Here is a tiny trained network, its code and every weight. The questions are about switching its units off for an input and a target symbol, where a switched-off unit gives its printed mean instead of its output.

import numpy as np


def w(rows, s, z=0):
    codes = np.array(rows[::2]) - 128.0
    scale = np.full(codes.shape[1], s)
    scale[-1] = z or s
    return codes * scale


def norm(h):
    return h / np.sqrt((h * h).mean(-1, keepdims=True) + 1e-5)


def f(y):
    return y / 2 * (1 + np.tanh(0.7978845608 * (y + 0.044715 * y**3)))


def softmax(a):
    e = np.exp(a - a.max(-1, keepdims=True))
    return e / e.sum(-1, keepdims=True)


def log_softmax(a):
    a = a - a.max(-1, keepdims=True)
    return a - np.log(np.exp(a).sum(-1, keepdims=True))


def net(x, mask):
    ids = ['ΓΠΦΩβδεηθλμξστψ'.index(c) for c in x.split()]
    T = len(ids)
    res = E[ids] + P[:T]
    r = norm(res)
    for j in range(2):
        rows = slice(4 * j, 4 * j + 4)
        q, k, v = (r @ M[0][rows].T for M in (Q, K, V))
        z = softmax(np.where(np.tri(T) > 0, q @ k.T / 4**0.5, -1e9)) @ v
        o = O[0][rows]
        res = res + np.where(mask[j], z, o[:, -1]) @ o[:, :-1]
    y = f(norm(res) @ A[0][:, :-1].T + A[0][:, -1])
    res = res + np.where(mask[2:14], y, B[0][:, -1]) @ B[0][:, :-1]
    return log_softmax(norm(res)[-1] @ U[:, :-1].T + U[:, -1])


Q, K, V, O, A, B = {}, {}, {}, {}, {}, {}
E = w([
[185,63,143],'Γ',
[72,79,164],'Π',
[128,250,86],'Φ',
[132,146,120],'Ω',
[76,149,184],'β',
[88,156,117],'δ',
[104,97,206],'ε',
[240,131,125],'η',
[106,78,192],'θ',
[31,35,217],'λ',
[109,229,190],'μ',
[119,128,214],'ξ',
[143,111,72],'σ',
[103,165,48],'τ',
[157,161,159],'ψ',
],0.015)
P = w([
[42,235,130],'0',
[162,121,6],'1',
[94,122,206],'2',
[163,108,3],'3',
[112,103,204],'4',
[163,106,2],'5',
[115,97,202],'6',
[162,103,2],'7',
[119,90,199],'8',
],0.008)
Q[0] = w([
[69,117,222],'head 1',
[143,150,128],'head 1',
[133,137,163],'head 1',
[147,89,65],'head 1',
[141,28,101],'head 2',
[167,101,201],'head 2',
[255,86,86],'head 2',
[47,38,55],'head 2',
],0.0095)
K[0] = w([
[164,92,55],'head 1',
[110,228,201],'head 1',
[30,136,181],'head 1',
[64,120,237],'head 1',
[190,1,172],'head 2',
[161,144,196],'head 2',
[245,33,55],'head 2',
[144,43,24],'head 2',
],0.0083)
V[0] = w([
[18,99,255],'head 1',
[219,95,126],'head 1',
[37,171,166],'head 1',
[244,156,56],'head 1',
[112,178,140],'head 2',
[192,215,116],'head 2',
[82,128,165],'head 2',
[106,214,156],'head 2',
],0.0063)
O[0] = w([
[71,196,184,130],'head 1',
[163,179,48,28],'head 1',
[142,202,47,246],'head 1',
[53,210,186,122],'head 1',
[84,2,93,199],'head 2',
[101,159,171,223],'head 2',
[88,7,167,146],'head 2',
[202,55,96,251],'head 2',
],0.0054,0.0015)
A[0] = w([
[91,144,212,124],'neuron 1',
[211,137,98,144],'neuron 2',
[76,197,143,100],'neuron 3',
[87,244,50,81],'neuron 4',
[115,138,87,71],'neuron 5',
[205,74,148,83],'neuron 6',
[201,161,193,247],'neuron 7',
[220,198,201,96],'neuron 8',
[115,118,141,116],'neuron 9',
[96,170,238,3],'neuron 10',
[133,180,190,193],'neuron 11',
[132,41,62,153],'neuron 12',
],0.011,0.0036)
B[0] = w([
[206,128,118,183],'neuron 1',
[20,230,198,172],'neuron 2',
[199,132,45,145],'neuron 3',
[161,27,222,255],'neuron 4',
[178,47,254,131],'neuron 5',
[159,134,85,157],'neuron 6',
[29,112,87,218],'neuron 7',
[87,129,169,189],'neuron 8',
[148,161,59,131],'neuron 9',
[254,188,115,162],'neuron 10',
[119,54,90,174],'neuron 11',
[150,219,136,165],'neuron 12',
],0.0046,0.0062)
U = w([
[136,185,132,117],'Γ',
[160,182,128,147],'Π',
[74,153,101,177],'Φ',
[252,126,104,79],'Ω',
[65,192,206,156],'β',
[182,47,103,155],'δ',
[124,107,190,1],'ε',
[60,131,70,92],'η',
[151,130,34,172],'θ',
[162,148,85,145],'λ',
[208,185,211,75],'μ',
[154,197,126,197],'ξ',
[105,92,56,89],'σ',
[69,86,144,157],'τ',
[157,169,117,221],'ψ',
],0.018,0.0038)

Each question gives the input, a string of symbols that net reads in full, and the target symbol t.
The units are the heads (4 rows each of Q, K, V and O) and the neurons (one row each of A and B). Each row of codes is followed by its name. A weight is (code - 128) times the scale printed after its matrix; where a second scale follows, it is the last column's (O, A, B and U).
mask holds one flag per unit, heads first, then neurons. A switched-off unit (its flag False) gives its mean, the last column of its rows in O or B, instead of its output. The means were averaged over made-up inputs and are rounded, as every weight is.
A unit's drop is (log p(t) with every unit on - log p(t) with that unit switched off) / (log p(t) with every unit on - log p(t) with every unit switched off).
The circuit of an input: a set's keep is (log p(t) with only the set's units on - log p(t) with every unit switched off) / (log p(t) with every unit on - log p(t) with every unit switched off). Starting from the 12 units with the biggest drops (on a tie, the unit counted first), units are removed one at a time, each time the one whose removal leaves the highest keep (on an exact tie, the one counted first), for as long as the keep stays at least 0.8.
circuit, biggest first: the units of the circuit, biggest drop first
k most important neurons: the k neurons with the biggest drops, biggest first
which heads matter: for each layer, one digit per head in row order, 1 if its drop is at least 0.15 and else 0, layers parted by /
drop of u: that unit's drop, to one decimal
input Π ψ δ, target τ: which heads matter -> 01
input ψ λ Γ ψ ξ δ, target δ: 2 most important neurons -> [neuron 4; neuron 7]
input τ Ω τ ψ τ, target δ: 2 most important neurons -> [neuron 2; neuron 7]
input δ τ τ, target τ: circuit, biggest first -> [neuron 4]
input ψ ψ δ, target τ: 2 most important neurons -> [neuron 2; neuron 4]
input Π δ Γ λ Π η Ω Π, target η: which heads matter -> 01
input ψ Π Ω τ Φ Ω μ ε Ω, target δ: which heads matter -> 00
input Ω Γ δ ξ Γ ψ Ω, target δ: circuit, biggest first -> [neuron 2; head 2]
input ψ ψ Ω ψ Φ, target δ: 2 most important neurons -> [neuron 4; neuron 3]
input ψ τ Π ψ ψ ψ Ω Γ ψ, target δ: circuit, biggest first -> [head 2; neuron 2; neuron 11]
input Ω Ω δ Π θ, target δ: circuit, biggest first -> [neuron 2; neuron 1; head 2]
input ψ τ ψ δ, target δ: 3 most important neurons -> [neuron 4; neuron 7; neuron 5]
input θ Ω Γ ψ Ω Π, target η: 3 most important neurons -> [neuron 4; neuron 2; neuron 12]
input ψ β ψ ψ ψ ψ θ ψ μ, target μ: drop of head 2 -> 0.2
input ψ Ω Φ, target δ: drop of neuron 8 -> 0.0
input ξ Γ ψ μ Π ε Ω ε, target Ω: most important neuron -> [neuron 10]
input Φ Ω β Π β ψ, target β: drop of neuron 2 -> 0.1
